Below are the code and all the weights of a small trained network. Each question names an input and a target symbol and asks about switching units off, where a switched-off unit gives its printed mean instead of its output.

import numpy as np


def w(rows, s, z=0):
    codes = np.array(rows[::2]) - 128.0
    scale = np.full(codes.shape[1], s)
    scale[-1] = z or s
    return codes * scale


def f(y):
    return np.maximum(y, 0)


def softmax(a):
    e = np.exp(a - a.max(-1, keepdims=True))
    return e / e.sum(-1, keepdims=True)


def log_softmax(a):
    a = a - a.max(-1, keepdims=True)
    return a - np.log(np.exp(a).sum(-1, keepdims=True))


def net(x, mask):
    ids = ['ΓΔαβεζηθμτω'.index(c) for c in x.split()]
    T = len(ids)
    res = E[ids] + P[:T]
    u = 0
    for l in range(3):
        q, k, v = (res @ M[l].T for M in (Q, K, V))
        z = softmax(np.where(np.tri(T) > 0, q @ k.T / 3**0.5, -1e9)) @ v
        res = res + np.where(mask[u], z, O[l][:, -1]) @ O[l][:, :-1]
        u += 1
        y = f(res @ A[l][:, :-1].T + A[l][:, -1])
        res = res + np.where(mask[u : u + 8], y, B[l][:, -1]) @ B[l][:, :-1]
        u += 8
    return log_softmax(res[-1] @ U[:, :-1].T + U[:, -1])


Q, K, V, O, A, B = {}, {}, {}, {}, {}, {}
E = w([
[113,99,184],'Γ',
[54,162,57],'Δ',
[39,69,192],'α',
[60,2,128],'β',
[128,175,209],'ε',
[78,147,150],'ζ',
[169,100,217],'η',
[195,125,86],'θ',
[138,183,177],'μ',
[172,117,89],'τ',
[96,201,99],'ω',
],0.02)
P = w([
[160,95,52],'0',
[1,125,119],'1',
[4,134,116],'2',
[28,133,102],'3',
[36,138,94],'4',
[46,146,98],'5',
[53,146,94],'6',
[55,151,91],'7',
[74,153,84],'8',
[76,155,84],'9',
[95,167,77],'10',
[89,160,83],'11',
[94,161,78],'12',
[74,154,84],'13',
],0.0059)
Q[0] = w([
[216,55,52],'L0H0',
[177,154,22],'L0H0',
[254,133,215],'L0H0',
],0.0081)
K[0] = w([
[78,2,128],'L0H0',
[65,122,76],'L0H0',
[59,107,204],'L0H0',
],0.0097)
V[0] = w([
[121,2,82],'L0H0',
[92,143,83],'L0H0',
[147,149,97],'L0H0',
],0.015)
O[0] = w([
[152,104,111,201],'L0H0',
[2,92,203,252],'L0H0',
[129,123,7,58],'L0H0',
],0.0065,0.0019)
A[0] = w([
[85,149,101,83],'L0N0',
[172,133,213,80],'L0N1',
[206,75,109,46],'L0N2',
[101,163,143,131],'L0N3',
[149,6,86,254],'L0N4',
[73,131,44,115],'L0N5',
[133,110,113,80],'L0N6',
[115,140,120,38],'L0N7',
],0.014,0.0077)
B[0] = w([
[86,82,156,164],'L0N0',
[54,218,168,161],'L0N1',
[54,100,207,142],'L0N2',
[87,141,88,169],'L0N3',
[178,159,182,254],'L0N4',
[143,74,48,206],'L0N5',
[145,145,255,131],'L0N6',
[166,73,109,129],'L0N7',
],0.0093,0.013)
Q[1] = w([
[255,44,173],'L1H0',
[161,48,127],'L1H0',
[125,80,62],'L1H0',
],0.0085)
K[1] = w([
[156,30,190],'L1H0',
[167,24,82],'L1H0',
[157,115,2],'L1H0',
],0.0087)
V[1] = w([
[243,255,58],'L1H0',
[32,150,176],'L1H0',
[126,102,245],'L1H0',
],0.0046)
O[1] = w([
[17,188,226,2],'L1H0',
[201,80,123,216],'L1H0',
[2,50,18,183],'L1H0',
],0.0041,0.0068)
A[1] = w([
[138,91,101,112],'L1N0',
[249,138,145,88],'L1N1',
[71,79,82,73],'L1N2',
[190,92,145,63],'L1N3',
[214,200,145,5],'L1N4',
[114,203,99,183],'L1N5',
[188,189,125,255],'L1N6',
[152,76,74,132],'L1N7',
],0.012,0.0041)
B[1] = w([
[204,161,110,197],'L1N0',
[114,254,115,177],'L1N1',
[151,194,132,255],'L1N2',
[132,139,57,188],'L1N3',
[101,98,84,139],'L1N4',
[20,153,116,187],'L1N5',
[95,209,162,169],'L1N6',
[178,131,164,244],'L1N7',
],0.0098,0.0077)
Q[2] = w([
[39,101,164],'L2H0',
[76,2,89],'L2H0',
[95,79,26],'L2H0',
],0.0092)
K[2] = w([
[60,169,75],'L2H0',
[97,152,97],'L2H0',
[91,125,3],'L2H0',
],0.011)
V[2] = w([
[133,135,191],'L2H0',
[128,141,156],'L2H0',
[89,75,1],'L2H0',
],0.0064)
O[2] = w([
[82,139,175,171],'L2H0',
[116,146,134,161],'L2H0',
[3,157,93,2],'L2H0',
],0.0067,0.0041)
A[2] = w([
[149,143,80,12],'L2N0',
[99,189,46,48],'L2N1',
[142,58,49,59],'L2N2',
[161,129,23,113],'L2N3',
[136,254,46,59],'L2N4',
[87,96,47,231],'L2N5',
[133,44,56,89],'L2N6',
[175,20,129,165],'L2N7',
],0.013,0.011)
B[2] = w([
[129,254,215,141],'L2N0',
[142,85,183,190],'L2N1',
[80,176,233,152],'L2N2',
[123,52,184,205],'L2N3',
[69,70,141,248],'L2N4',
[201,167,64,196],'L2N5',
[110,204,169,150],'L2N6',
[155,83,62,186],'L2N7',
],0.01,0.014)
U = w([
[168,202,86,226],'Γ',
[153,63,204,10],'Δ',
[152,123,131,135],'α',
[222,113,93,154],'β',
[99,161,127,151],'ε',
[140,109,142,87],'ζ',
[235,250,190,72],'η',
[144,161,115,177],'θ',
[148,141,111,167],'μ',
[148,149,117,176],'τ',
[96,28,105,42],'ω',
],0.014,0.012)

Each question gives the input, a string of symbols that net reads in full, and the target symbol t.
The units are the heads (3 rows each of Q, K, V and O) and the neurons (one row each of A and B). Each row of codes is followed by its name. A weight is (code - 128) times the scale printed after its matrix; where a second scale follows, it is the last column's (O, A, B and U).
mask holds one flag per unit, layer by layer, with each layer's heads first. A switched-off unit (its flag False) gives its mean, the last column of its rows in O or B, instead of its output. The means were averaged over made-up inputs and are rounded, as every weight is.
A unit's drop is (log p(t) with every unit on - log p(t) with that unit switched off) / (log p(t) with every unit on - log p(t) with every unit switched off).
The circuit of an input: a set's keep is (log p(t) with only the set's units on - log p(t) with every unit switched off) / (log p(t) with every unit on - log p(t) with every unit switched off). Starting from the 12 units with the biggest drops (on a tie, the unit counted first), units are removed one at a time, each time the one whose removal leaves the highest keep (on an exact tie, the one counted first), for as long as the keep stays at least 0.8.
circuit, biggest first: the units of the circuit, biggest drop first
most important unit: the unit with the biggest drop
k most important neurons: the k neurons with the biggest drops, biggest first
k most important neurons of layer l: the k neurons of layer l with the biggest drops, biggest first
drop of u: that unit's drop, to one decimal
input β β τ, target β: circuit, biggest first	L1H0, L0H0, L2N7
input Δ η β Δ β Δ ζ θ, target Δ: circuit, biggest first	L1N1, L2N4, L2N3, L2N1
input η α θ, target η: 4 most important neurons	L0N0, L2N4, L1N1, L0N2
input η ε θ ζ Δ θ Δ τ, target η: most important unit	L1H0
input η Γ Δ θ ζ Δ Δ ε Δ θ, target η: 2 most important neurons of layer 0	L0N2, L0N1
input α ε ω, target ω: circuit, biggest first	L2N4, L0N4
input Δ Δ β Γ μ η β Δ β θ τ, target Δ: 2 most important neurons	L1N1, L2N4
input η Δ ε Δ β ε ε μ Δ θ β ε ζ, target Γ: circuit, biggest first	L2N5, L2N3, L0N4
input β μ α, target ε: circuit, biggest first	L0H0, L2N3
input η η β α Γ β ζ ω θ β ω Γ Δ τ, target η: circuit, biggest first	L0H0, L1N1, L0N4
input Δ β β Γ α Δ α β θ, target Δ: 3 most important neurons	L2N4, L1N1, L1N3
input β Δ Γ β ζ θ ε θ α, target β: 2 most important neurons	L0N1, L2N4
input β θ Γ, target β: 3 most important neurons of layer 0	L0N1, L0N2, L0N3
input ζ Γ β η θ η, target η: 4 most important neurons of layer 0	L0N1, L0N5, L0N0, L0N3
input ζ Δ β β Δ θ ζ Δ β μ β θ ζ, target β: 3 most important neurons of layer 0	L0N4, L0N0, L0N1
input Δ Γ θ ω β, target β: most important unit	L2N7
input β μ η ζ τ, target β: 2 most important neurons	L0N4, L0N2
input Δ τ Γ τ θ Δ ζ Δ ζ Δ β ζ, target Γ: 2 most important neurons of layer 1	L1N3, L1N1
input Δ Δ τ, target Δ: 3 most important neurons of layer 2	L2N4, L2N3, L2N5
input ε τ τ τ τ ε θ θ, target ε: most important neuron of layer 1	L1N6
input Δ Δ β ε ω θ Δ, target Δ: 2 most important neurons of layer 2	L2N3, L2N4
input Δ Δ Δ Δ Γ μ τ Δ ε β Δ Δ, target Δ: 2 most important neurons	L2N3, L0N5
input β α β θ α, target β: 2 most important neurons of layer 0	L0N1, L0N2
input ω Δ ε η, target η: 2 most important neurons of layer 1	L1N6, L1N3
input Δ θ θ η ε, target ε: 2 most important neurons of layer 1	L1N5, L1N7
input Δ β β θ θ Γ, target β: 2 most important neurons of layer 2	L2N4, L2N7
input β ζ β β θ θ ζ, target β: most important neuron of layer 1	L1N1
input β β Δ ζ β μ θ Γ ε, target ε: drop of L1N5	0.1
